Here is a tiny trained network, its code and every weight. The questions are about switching its units off for an input and a target symbol, where a switched-off unit gives its printed mean instead of its output.

import numpy as np


def w(rows, s, z=0):
    codes = np.array(rows[::2]) - 128.0
    scale = np.full(codes.shape[1], s)
    scale[-1] = z or s
    return codes * scale


def f(y):
    return np.maximum(y, 0)


def softmax(a):
    e = np.exp(a - a.max(-1, keepdims=True))
    return e / e.sum(-1, keepdims=True)


def log_softmax(a):
    a = a - a.max(-1, keepdims=True)
    return a - np.log(np.exp(a).sum(-1, keepdims=True))


def net(x, mask):
    ids = ['ΓΔΘΠΣΦαβεζηλμξψω'.index(c) for c in x.split()]
    T = len(ids)
    res = E[ids] + P[:T]
    u = 0
    for l in range(2):
        q, k, v = (res @ M[l].T for M in (Q, K, V))
        z = softmax(np.where(np.tri(T) > 0, q @ k.T / 4**0.5, -1e9)) @ v
        res = res + np.where(mask[u], z, O[l][:, -1]) @ O[l][:, :-1]
        u += 1
        y = f(res @ A[l][:, :-1].T + A[l][:, -1])
        res = res + np.where(mask[u : u + 12], y, B[l][:, -1]) @ B[l][:, :-1]
        u += 12
    return log_softmax(res[-1] @ U[:, :-1].T + U[:, -1])


Q, K, V, O, A, B = {}, {}, {}, {}, {}, {}
E = w([
[129,134,167,198,52],'Γ',
[69,200,41,149,175],'Δ',
[126,165,203,141,53],'Θ',
[45,117,81,98,189],'Π',
[186,133,72,253,149],'Σ',
[169,179,65,108,221],'Φ',
[167,103,99,21,222],'α',
[31,44,100,69,183],'β',
[82,162,195,125,71],'ε',
[175,14,145,87,141],'ζ',
[107,163,180,191,110],'η',
[178,98,86,199,119],'λ',
[56,199,208,122,138],'μ',
[123,213,243,113,115],'ξ',
[208,102,86,165,121],'ψ',
[79,140,155,184,89],'ω',
],0.012)
P = w([
[143,137,2,35,74],'0',
[86,95,96,207,228],'1',
[97,103,120,196,211],'2',
[103,119,126,187,192],'3',
[110,126,141,183,182],'4',
[113,131,152,179,175],'5',
[115,132,160,177,170],'6',
[118,138,165,175,162],'7',
[119,145,170,173,157],'8',
[124,148,178,173,152],'9',
[125,153,181,164,147],'10',
[126,154,187,169,145],'11',
[128,157,190,165,142],'12',
[128,164,190,164,133],'13',
],0.0084)
Q[0] = w([
[137,164,130,117,131],'L0H1',
[186,167,117,254,185],'L0H1',
[170,61,194,175,105],'L0H1',
[158,107,125,62,180],'L0H1',
],0.013)
K[0] = w([
[121,181,160,119,142],'L0H1',
[239,249,58,235,110],'L0H1',
[231,20,185,176,85],'L0H1',
[167,105,126,78,254],'L0H1',
],0.0077)
V[0] = w([
[129,2,93,79,78],'L0H1',
[237,116,128,31,206],'L0H1',
[156,173,98,149,215],'L0H1',
[248,100,182,134,106],'L0H1',
],0.0067)
O[0] = w([
[155,167,126,124,40,13],'L0H1',
[195,212,153,88,165,29],'L0H1',
[136,137,169,162,181,254],'L0H1',
[254,133,81,127,146,42],'L0H1',
],0.0089,0.0023)
A[0] = w([
[87,58,143,148,184,104],'L0N1',
[106,161,211,153,165,22],'L0N2',
[189,69,168,162,126,187],'L0N3',
[131,109,2,125,170,201],'L0N4',
[154,160,3,176,128,149],'L0N5',
[71,94,162,174,73,162],'L0N6',
[127,196,195,106,54,127],'L0N7',
[172,153,91,95,51,177],'L0N8',
[85,85,153,181,124,205],'L0N9',
[134,131,102,208,170,82],'L0N10',
[191,151,124,149,172,59],'L0N11',
[235,171,106,73,68,2],'L0N12',
],0.01,0.0043)
B[0] = w([
[200,111,94,96,125,219],'L0N1',
[161,130,139,163,52,185],'L0N2',
[77,138,160,82,153,187],'L0N3',
[156,10,169,68,138,183],'L0N4',
[190,2,165,104,92,164],'L0N5',
[156,233,168,153,117,228],'L0N6',
[128,129,71,138,172,157],'L0N7',
[141,173,85,111,45,141],'L0N8',
[180,161,145,119,165,254],'L0N9',
[78,156,140,58,81,191],'L0N10',
[60,200,139,135,69,157],'L0N11',
[214,240,157,151,126,138],'L0N12',
],0.0092,0.0088)
Q[1] = w([
[113,107,78,166,122],'L1H1',
[67,153,172,177,139],'L1H1',
[81,145,123,117,249],'L1H1',
[148,102,100,36,179],'L1H1',
],0.014)
K[1] = w([
[169,143,137,158,80],'L1H1',
[94,158,69,102,96],'L1H1',
[116,180,63,152,223],'L1H1',
[119,117,223,191,252],'L1H1',
],0.014)
V[1] = w([
[253,201,62,125,214],'L1H1',
[16,222,139,77,228],'L1H1',
[46,194,14,75,72],'L1H1',
[147,194,12,116,62],'L1H1',
],0.0065)
O[1] = w([
[71,77,173,76,141,209],'L1H1',
[102,174,4,59,180,1],'L1H1',
[114,110,63,168,174,128],'L1H1',
[99,84,102,161,144,202],'L1H1',
],0.011,0.0044)
A[1] = w([
[106,96,125,224,220,147],'L1N1',
[114,16,110,69,173,166],'L1N2',
[197,49,82,111,63,164],'L1N3',
[139,216,159,104,81,178],'L1N4',
[136,129,178,31,197,76],'L1N5',
[72,2,154,87,180,33],'L1N6',
[71,126,132,103,158,221],'L1N7',
[106,91,62,77,161,67],'L1N8',
[101,14,111,196,160,2],'L1N9',
[135,153,135,76,118,196],'L1N10',
[26,133,98,167,134,163],'L1N11',
[151,85,224,109,42,47],'L1N12',
],0.0084,0.0078)
B[1] = w([
[130,118,106,92,26,193],'L1N1',
[234,91,118,174,151,174],'L1N2',
[104,149,224,88,115,156],'L1N3',
[89,124,167,67,204,198],'L1N4',
[113,110,92,201,47,204],'L1N5',
[150,254,136,106,86,159],'L1N6',
[185,85,126,98,147,178],'L1N7',
[122,139,237,184,133,139],'L1N8',
[45,150,127,76,151,163],'L1N9',
[85,101,109,129,152,187],'L1N10',
[195,96,126,59,118,160],'L1N11',
[118,140,5,141,185,255],'L1N12',
],0.0091,0.016)
U = w([
[104,77,161,181,81,145],'Γ',
[155,199,201,120,127,122],'Δ',
[85,83,200,101,56,90],'Θ',
[167,206,106,132,122,125],'Π',
[179,148,128,178,172,91],'Σ',
[30,52,176,66,191,184],'Φ',
[198,171,165,85,67,58],'α',
[206,169,84,162,86,98],'β',
[103,76,43,102,97,31],'ε',
[61,172,133,38,128,118],'ζ',
[145,152,201,159,88,191],'η',
[102,83,101,170,160,83],'λ',
[132,182,55,68,196,1],'μ',
[239,2,155,120,155,226],'ξ',
[73,158,113,139,125,125],'ψ',
[177,142,188,169,62,162],'ω',
],0.0088,0.0058)

Each question gives the input, a string of symbols that net reads in full, and the target symbol t.
The units are the heads (4 rows each of Q, K, V and O) and the neurons (one row each of A and B). Each row of codes is followed by its name. A weight is (code - 128) times the scale printed after its matrix; where a second scale follows, it is the last column's (O, A, B and U).
mask holds one flag per unit, layer by layer, with each layer's heads first. A switched-off unit (its flag False) gives its mean, the last column of its rows in O or B, instead of its output. The means were averaged over made-up inputs and are rounded, as every weight is.
A unit's drop is (log p(t) with every unit on - log p(t) with that unit switched off) / (log p(t) with every unit on - log p(t) with every unit switched off).
The circuit of an input: a set's keep is (log p(t) with only the set's units on - log p(t) with every unit switched off) / (log p(t) with every unit on - log p(t) with every unit switched off). Starting from the 12 units with the biggest drops (on a tie, the unit counted first), units are removed one at a time, each time the one whose removal leaves the highest keep (on an exact tie, the one counted first), for as long as the keep stays at least 0.8.
units of the circuit, in order: the units of the circuit, biggest drop first
unit that matters most: the unit with the biggest drop
k most important neurons: the k neurons with the biggest drops, biggest first
k most important neurons of layer l: the k neurons of layer l with the biggest drops, biggest first
input ε α Δ ε ε Γ Δ, target Φ: units of the circuit, in order	(L0H1)
input Γ Γ Γ Θ λ ξ Σ α Θ λ ε Φ μ μ, target Γ: units of the circuit, in order	(L1H1, L0H1, L0N8, L0N4)
input Δ λ α Σ ε ε ε Δ Σ Δ β, target ξ: 2 most important neurons of layer 0	(L0N10, L0N1)
input ε Π ω λ ε Γ η β β ε μ Φ, target ξ: units of the circuit, in order	(L0N6, L0N4)
input Δ ε λ μ ξ Δ Σ λ ζ ε, target Δ: 3 most important neurons	(L0N4, L0N5, L1N12)
input Π Φ α ψ Φ, target Φ: units of the circuit, in order	(L1H1, L1N10, L0N4)
input μ Θ λ η ω ω μ ζ Θ ε, target μ: units of the circuit, in order	(L1H1, L0N5)
input ε ψ Π μ ε, target ε: units of the circuit, in order	(L1H1, L0H1, L0N8, L1N1)
input Σ ζ Γ ζ ψ ε μ Σ μ Γ Θ μ, target Σ: 4 most important neurons	(L1N12, L0N2, L0N5, L0N4)
input Φ μ Φ β Θ Θ Θ Π, target ξ: 3 most important neurons of layer 0	(L0N1, L0N6, L0N11)
input α Γ ω Γ ω Θ η Θ Γ ξ, target α: 4 most important neurons of layer 0	(L0N12, L0N8, L0N11, L0N7)
input Σ Γ ε λ Π Σ η ε Σ Σ Δ ξ, target Σ: 3 most important neurons of layer 0	(L0N2, L0N5, L0N4)
input Φ ζ Π β, target ξ: 3 most important neurons of layer 0	(L0N1, L0N11, L0N10)
input λ β λ Φ ω λ Θ μ, target λ: 2 most important neurons of layer 0	(L0N2, L0N5)
input Θ η Π ψ Φ, target ξ: units of the circuit, in order	(L0N4)
input ω α μ λ η, target ω: 2 most important neurons of layer 1	(L1N12, L1N1)
input Θ ζ α ε Π, target ξ: 2 most important neurons	(L1N2, L1N7)
input λ Δ ε ω Φ ω Δ β η ε μ ω, target λ: units of the circuit, in order	(L1N12, L1H1, L0H1, L0N5)
input ζ β ψ μ Φ ε, target ζ: 2 most important neurons	(L1N6, L1N9)
input λ Γ ω, target λ: 3 most important neurons	(L1N12, L0N5, L0N4)
input ζ η Φ ψ ζ μ Θ Σ η ζ Γ, target ζ: 4 most important neurons	(L1N6, L1N9, L0N12, L1N12)
input α α Φ ζ ε μ λ β η, target α: unit that matters most	L1N6
input Σ Π ψ ζ Θ ε Δ Σ ω ε, target Σ: 3 most important neurons	(L1N12, L0N5, L0N4)
input Δ Σ Σ Θ μ, target Δ: 3 most important neurons	(L0N4, L0N5, L1N12)
input Γ η ε Θ, target Γ: 3 most important neurons	(L0N8, L0N5, L1N1)
